Below are the code and all the weights of a small trained network. Each question names an input and a target symbol and asks about switching units off, where a switched-off unit gives its printed mean instead of its output.

import numpy as np


def w(rows, s, z=0):
    codes = np.array(rows[::2]) - 128.0
    scale = np.full(codes.shape[1], s)
    scale[-1] = z or s
    return codes * scale


def softmax(a):
    e = np.exp(a - a.max(-1, keepdims=True))
    return e / e.sum(-1, keepdims=True)


def log_softmax(a):
    a = a - a.max(-1, keepdims=True)
    return a - np.log(np.exp(a).sum(-1, keepdims=True))


def net(x, mask):
    ids = ['αβγδεζηλμξστφψ'.index(c) for c in x.split()]
    T = len(ids)
    res = E[ids] + P[:T]
    u = 0
    for l in range(3):
        r = res
        for j in range(3):
            rows = slice(2 * j, 2 * j + 2)
            q, k, v = (r @ M[l][rows].T for M in (Q, K, V))
            z = softmax(np.where(np.tri(T) > 0, q @ k.T / 2**0.5, -1e9)) @ v
            o = O[l][rows]
            res = res + np.where(mask[u + j], z, o[:, -1]) @ o[:, :-1]
        u += 3
    return log_softmax(res[-1] @ U[:, :-1].T + U[:, -1])


Q, K, V, O = {}, {}, {}, {}
E = w([
[106,166,159,81,135,90,238,66,133],'α',
[119,229,157,161,46,178,194,130,148],'β',
[161,162,145,202,160,165,48,132,87],'γ',
[187,112,199,190,120,83,218,142,70],'δ',
[206,189,108,168,143,74,149,117,182],'ε',
[118,226,133,137,125,97,118,29,187],'ζ',
[21,110,167,69,90,98,152,75,208],'η',
[112,163,140,131,202,219,95,66,110],'λ',
[143,135,122,159,158,150,158,194,99],'μ',
[99,134,212,124,101,132,115,70,204],'ξ',
[107,110,218,190,68,152,128,101,3],'σ',
[128,90,143,20,205,142,79,142,254],'τ',
[47,187,93,112,147,124,138,66,121],'φ',
[77,176,127,160,155,62,165,123,106],'ψ',
],0.0087)
P = w([
[153,66,55,161,134,146,144,105,132],'0',
[92,145,129,173,150,160,195,126,174],'1',
[133,155,126,81,116,106,94,169,78],'2',
[241,112,139,89,116,171,198,70,115],'3',
[106,148,178,212,148,145,139,120,139],'4',
[135,177,142,46,140,110,93,196,67],'5',
[255,99,146,80,123,178,198,61,106],'6',
[117,167,207,217,151,138,122,95,119],'7',
],0.011)
Q[0] = w([
[117,124,105,105,254,89,110,123,192],'L0H0',
[106,113,50,167,199,111,190,59,54],'L0H0',
[185,161,92,182,217,194,111,198,92],'L0H1',
[156,196,63,197,59,221,95,106,167],'L0H1',
[210,145,211,177,178,157,107,9,151],'L0H2',
[61,171,238,178,194,165,117,96,161],'L0H2',
],0.02)
K[0] = w([
[148,117,137,112,195,89,87,111,208],'L0H0',
[92,58,117,205,195,80,170,54,96],'L0H0',
[184,144,80,158,174,183,115,187,67],'L0H1',
[206,154,126,134,161,141,3,82,180],'L0H1',
[117,54,84,218,114,131,119,75,165],'L0H2',
[50,86,154,146,123,168,108,76,177],'L0H2',
],0.023)
V[0] = w([
[134,181,143,73,106,103,114,125,105],'L0H0',
[156,129,240,179,190,117,58,85,123],'L0H0',
[115,114,58,115,110,122,128,125,113],'L0H1',
[95,135,70,70,90,142,221,160,77],'L0H1',
[82,96,64,255,88,158,100,220,181],'L0H2',
[101,198,133,47,19,194,31,112,112],'L0H2',
],0.0092)
O[0] = w([
[165,130,165,160,86,93,146,158,102,120],'L0H0',
[142,128,122,119,202,131,180,139,106,181],'L0H0',
[123,112,144,150,96,103,105,112,131,75],'L0H1',
[104,161,147,142,45,144,90,106,115,123],'L0H1',
[175,157,142,170,129,174,62,177,135,201],'L0H2',
[114,104,76,93,254,166,149,117,144,2],'L0H2',
],0.0067,0.0023)
Q[1] = w([
[252,84,112,61,96,126,101,26,208],'L1H0',
[74,52,149,80,161,49,26,161,88],'L1H0',
[130,36,83,39,82,184,98,192,135],'L1H1',
[210,138,147,125,135,224,200,59,133],'L1H1',
[10,171,132,140,133,96,110,114,102],'L1H2',
[122,124,106,149,200,55,182,147,148],'L1H2',
],0.018)
K[1] = w([
[131,31,100,169,106,85,68,65,228],'L1H0',
[108,112,249,6,170,81,83,213,132],'L1H0',
[48,136,147,231,131,147,192,128,209],'L1H1',
[126,22,33,156,77,148,115,100,123],'L1H1',
[96,194,175,104,185,74,113,122,100],'L1H2',
[95,146,158,169,174,103,179,136,153],'L1H2',
],0.018)
V[1] = w([
[143,79,115,70,119,81,62,137,168],'L1H0',
[142,54,246,70,132,137,90,122,244],'L1H0',
[53,159,235,216,179,131,138,115,208],'L1H1',
[143,92,182,147,175,139,141,154,115],'L1H1',
[161,93,56,101,106,201,185,120,77],'L1H2',
[6,123,139,210,95,179,189,166,202],'L1H2',
],0.011)
O[1] = w([
[134,153,165,191,96,109,55,73,50,69],'L1H0',
[188,120,189,205,188,40,33,69,112,115],'L1H0',
[121,164,127,241,196,103,167,127,45,111],'L1H1',
[124,127,164,161,120,138,84,124,106,86],'L1H1',
[88,125,183,74,110,94,107,57,161,128],'L1H2',
[147,18,149,120,254,115,189,232,156,252],'L1H2',
],0.0057,0.0035)
Q[2] = w([
[223,56,26,125,107,190,152,22,120],'L2H0',
[44,176,95,86,160,143,63,146,49],'L2H0',
[24,198,155,106,134,103,34,255,83],'L2H1',
[183,62,109,148,71,147,107,117,85],'L2H1',
[64,139,188,181,170,190,246,42,210],'L2H2',
[21,183,133,146,144,63,78,237,125],'L2H2',
],0.015)
K[2] = w([
[142,39,3,158,96,150,142,93,86],'L2H0',
[132,190,122,52,155,124,138,164,58],'L2H0',
[153,221,227,36,159,114,138,159,92],'L2H1',
[148,80,115,139,77,107,164,101,112],'L2H1',
[94,105,128,248,129,225,163,102,227],'L2H2',
[137,217,198,97,161,143,157,174,127],'L2H2',
],0.018)
V[2] = w([
[166,151,83,111,134,12,168,118,213],'L2H0',
[97,156,104,132,186,189,154,7,157],'L2H0',
[75,127,46,136,154,136,39,164,156],'L2H1',
[15,25,158,92,124,106,123,105,98],'L2H1',
[138,132,98,43,111,65,87,146,94],'L2H2',
[231,124,187,42,141,127,111,138,183],'L2H2',
],0.022)
O[2] = w([
[138,193,83,135,180,10,236,115,141,146],'L2H0',
[7,16,118,124,99,124,161,31,114,141],'L2H0',
[173,147,1,124,176,243,169,109,38,163],'L2H1',
[162,14,125,187,84,112,142,228,74,102],'L2H1',
[200,92,54,83,127,80,127,93,164,2],'L2H2',
[196,58,147,149,131,198,137,26,235,176],'L2H2',
],0.0089,0.013)
U = w([
[83,136,132,80,146,84,171,69,93,75],'α',
[89,134,143,105,199,184,210,170,174,191],'β',
[169,143,106,110,146,178,115,156,140,30],'γ',
[127,104,139,95,110,86,166,119,153,160],'δ',
[169,96,95,132,131,143,156,76,150,134],'ε',
[118,180,111,92,135,100,132,86,133,110],'ζ',
[84,167,187,253,132,121,107,75,103,153],'η',
[95,153,116,87,127,163,92,81,97,62],'λ',
[118,184,108,129,109,116,128,143,75,154],'μ',
[123,162,184,192,94,108,77,85,154,124],'ξ',
[128,88,146,105,101,143,114,152,128,162],'σ',
[153,105,144,133,212,82,116,122,50,229],'τ',
[83,86,125,111,123,138,146,81,104,4],'φ',
[122,116,51,75,129,124,167,146,98,200],'ψ',
],0.0061,0.0039)

Each question gives the input, a string of symbols that net reads in full, and the target symbol t.
The units are the heads (2 rows each of Q, K, V and O). Each row of codes is followed by its name. A weight is (code - 128) times the scale printed after its matrix; where a second scale follows, it is the last column's (O and U).
mask holds one flag per head, layer by layer. A switched-off head (its flag False) gives its mean, the last column of its rows in O, instead of its output. The means were averaged over made-up inputs and are rounded, as every weight is.
A unit's drop is (log p(t) with every unit on - log p(t) with that unit switched off) / (log p(t) with every unit on - log p(t) with every unit switched off).
The circuit of an input: a set's keep is (log p(t) with only the set's units on - log p(t) with every unit switched off) / (log p(t) with every unit on - log p(t) with every unit switched off). Starting from all 9 units, units are removed one at a time, each time the one whose removal leaves the highest keep (on an exact tie, the one counted first), for as long as the keep stays at least 0.8.
circuit, biggest first: the units of the circuit, biggest drop first
most important unit: the unit with the biggest drop
heads that matter: for each layer, one digit per head in row order, 1 if its drop is at least 0.15 and else 0, layers parted by /
input σ τ ζ τ φ ζ η λ, target β: most important unit	L0H1
input β φ β τ τ λ β τ, target ξ: circuit, biggest first	(L1H0 L1H1 L2H1)
input φ φ τ σ, target ψ: circuit, biggest first	(L2H1 L2H2 L1H0)
input β σ τ η γ, target β: heads that matter	010 / 100 / 000
input η β β, target β: circuit, biggest first	(L0H2 L1H0)
input α β φ μ β ζ, target ζ: circuit, biggest first	(L2H1 L1H2 L2H2)
input δ α β γ δ ε, target ε: heads that matter	000 / 010 / 001
input τ τ λ β ζ, target β: circuit, biggest first	(L0H1 L1H2 L1H0)
input β τ δ, target δ: heads that matter	000 / 000 / 011
input ψ τ λ δ ζ μ β, target μ: circuit, biggest first	(L2H2 L0H2 L2H0)
input β σ τ ζ σ δ, target δ: circuit, biggest first	(L2H1 L2H2)
input ζ ζ β τ, target α: circuit, biggest first	(L2H0 L1H2)
input φ μ β ε σ η τ, target ψ: heads that matter	000 / 000 / 011
input μ λ τ ζ τ γ τ, target γ: heads that matter	001 / 000 / 100
input ψ λ μ, target μ: heads that matter	000 / 010 / 001
input τ β τ λ, target ε: circuit, biggest first	(L2H2)
input ξ β λ ζ, target η: circuit, biggest first	(L1H1 L1H0 L2H2)
input λ λ σ τ γ, target β: heads that matter	110 / 100 / 000
input α τ ξ, target ξ: circuit, biggest first	(L2H1 L1H0 L0H0 L2H0)
input β τ δ λ δ ζ φ, target β: most important unit	L1H2
input η τ γ φ, target τ: heads that matter	000 / 100 / 010
input φ τ γ τ ξ, target β: heads that matter	010 / 001 / 000
input β γ η, target η: circuit, biggest first	(L1H1 L0H2 L2H2 L1H0)
